Below are the code and all the weights of a small trained network. Each question names an input and a class and asks about switching units off, where a switched-off unit gives its printed mean instead of its output.

import numpy as np


def w(rows, s, z=0):
    codes = np.array(rows[::2]) - 128.0
    scale = np.full(codes.shape[1], s)
    scale[-1] = z or s
    return codes * scale


def f(y):
    return y / 2 * (1 + np.tanh(0.7978845608 * (y + 0.044715 * y**3)))


def log_softmax(a):
    a = a - a.max(-1, keepdims=True)
    return a - np.log(np.exp(a).sum(-1, keepdims=True))


def net(x, mask):
    res = np.array(x, float).reshape(1, 6) / 4 @ E
    y = f(res @ A[0][:, :-1].T + A[0][:, -1])
    res = res + np.where(mask, y, B[0][:, -1]) @ B[0][:, :-1]
    return log_softmax(res[-1] @ U[:, :-1].T + U[:, -1])


A, B = {}, {}
E = w([
[192,227,165,145,126,130,200,183],'x0',
[139,138,51,77,237,175,148,128],'x1',
[204,174,107,54,171,148,47,103],'x2',
[58,148,118,154,110,211,185,108],'x3',
[134,202,188,109,141,170,105,25],'x4',
[123,99,135,10,79,192,148,132],'x5',
],0.011)
A[0] = w([
[214,148,152,124,132,50,108,159,182],'neuron 0',
[102,136,192,117,46,89,151,139,226],'neuron 1',
[155,113,152,38,198,159,129,149,197],'neuron 2',
[138,115,139,108,74,151,143,198,165],'neuron 3',
[98,148,209,183,61,60,89,31,212],'neuron 4',
[114,179,102,174,184,81,171,151,164],'neuron 5',
[80,113,112,216,141,100,146,120,222],'neuron 6',
[92,176,128,80,74,238,190,175,137],'neuron 7',
[190,177,108,73,198,111,56,120,215],'neuron 8',
[137,159,185,252,137,118,170,151,172],'neuron 9',
[80,127,198,174,62,110,73,2,164],'neuron 10',
[119,159,86,67,218,171,104,101,174],'neuron 11',
[104,145,171,205,192,169,192,240,253],'neuron 12',
[31,77,129,98,112,86,179,178,223],'neuron 13',
],0.0086,0.0034)
B[0] = w([
[125,155,206,97,135,39,62,157,202],'neuron 0',
[202,92,170,80,59,202,124,219,235],'neuron 1',
[241,101,44,74,71,86,119,48,220],'neuron 2',
[172,98,183,111,52,94,186,167,188],'neuron 3',
[148,98,242,157,177,228,68,122,249],'neuron 4',
[113,134,148,184,208,33,174,77,188],'neuron 5',
[32,113,105,203,213,183,158,142,208],'neuron 6',
[42,221,165,31,5,156,210,76,247],'neuron 7',
[255,186,69,180,177,34,74,122,251],'neuron 8',
[157,165,199,235,176,182,166,160,232],'neuron 9',
[188,100,156,112,154,245,68,97,240],'neuron 10',
[184,120,38,136,194,104,181,1,242],'neuron 11',
[76,142,154,155,168,82,249,164,243],'neuron 12',
[95,31,111,63,99,128,129,168,231],'neuron 13',
],0.0073,0.011)
U = w([
[143,113,193,145,129,249,74,132,17],'0',
[119,44,104,88,90,102,172,216,81],'1',
[180,132,15,116,151,116,143,55,78],'2',
[76,181,128,67,52,175,206,122,149],'3',
[25,63,27,154,183,163,98,124,251],'4',
[161,181,147,138,139,31,27,160,215],'5',
[93,150,160,237,183,128,203,155,129],'6',
],0.011,0.002)

Each question gives the input, the list of numbers given to net, and the class t.
The units are the neurons (one row each of A and B). Each row of codes is followed by its name. A weight is (code - 128) times the scale printed after its matrix; where a second scale follows, it is the last column's (A, B and U).
mask holds one flag per neuron, in row order. A switched-off neuron (its flag False) gives its mean, the last column of its row in B, instead of its output. The means were averaged over made-up inputs and are rounded, as every weight is.
A unit's drop is (log p(t) with every unit on - log p(t) with that unit switched off) / (log p(t) with every unit on - log p(t) with every unit switched off).
The circuit of an input: a set's keep is (log p(t) with only the set's units on - log p(t) with every unit switched off) / (log p(t) with every unit on - log p(t) with every unit switched off). Starting from the 12 units with the biggest drops (on a tie, the unit counted first), units are removed one at a time, each time the one whose removal leaves the highest keep (on an exact tie, the one counted first), for as long as the keep stays at least 0.8.
units of the circuit, in order: the units of the circuit, biggest drop first
most important unit: the unit with the biggest drop
k most important neurons: the k neurons with the biggest drops, biggest first
drop of u: that unit's drop, to one decimal
input [2,7,-3,-6,-4,3], class 2: units of the circuit, in order => neuron 2
input [2,7,-2,-5,-6,6], class 2: 3 most important neurons => neuron 2; neuron 1; neuron 11
input [-1,2,-4,-5,8,-6], class 0: 3 most important neurons => neuron 10; neuron 4; neuron 12
input [3,-6,-1,-1,-2,0], class 0: units of the circuit, in order => neuron 1; neuron 4
input [-7,-2,-5,5,-2,-2], class 4: units of the circuit, in order => neuron 6; neuron 13
input [-6,-3,-7,1,-1,2], class 0: 2 most important neurons => neuron 10; neuron 4
input [-2,2,-4,8,8,-3], class 0: 2 most important neurons => neuron 10; neuron 4
input [4,1,-5,2,1,2], class 3: 2 most important neurons => neuron 7; neuron 8
input [-4,5,-6,-5,3,8], class 2: 2 most important neurons => neuron 2; neuron 1
input [0,-5,-8,-6,4,-5], class 0: 2 most important neurons => neuron 4; neuron 10
input [7,5,5,-2,-3,-5], class 5: 2 most important neurons => neuron 0; neuron 8
input [3,3,0,-8,5,6], class 2: 2 most important neurons => neuron 2; neuron 11
input [7,0,2,-4,-8,0], class 5: 2 most important neurons => neuron 0; neuron 6
input [-5,-2,3,3,-5,-1], class 4: most important unit => neuron 1
input [1,-1,-3,8,8,0], class 0: 2 most important neurons => neuron 10; neuron 4
input [-2,6,-7,-3,3,0], class 4: drop of neuron 9 => 0.1
input [-3,-1,-1,-1,-1,3], class 1: drop of neuron 9 => 0.2
input [3,4,-1,-7,2,6], class 2: drop of neuron 2 => 0.2
input [-2,6,-5,7,-3,2], class 3: drop of neuron 7 => 1.6
input [3,5,-8,6,-8,6], class 3: most important unit => neuron 7
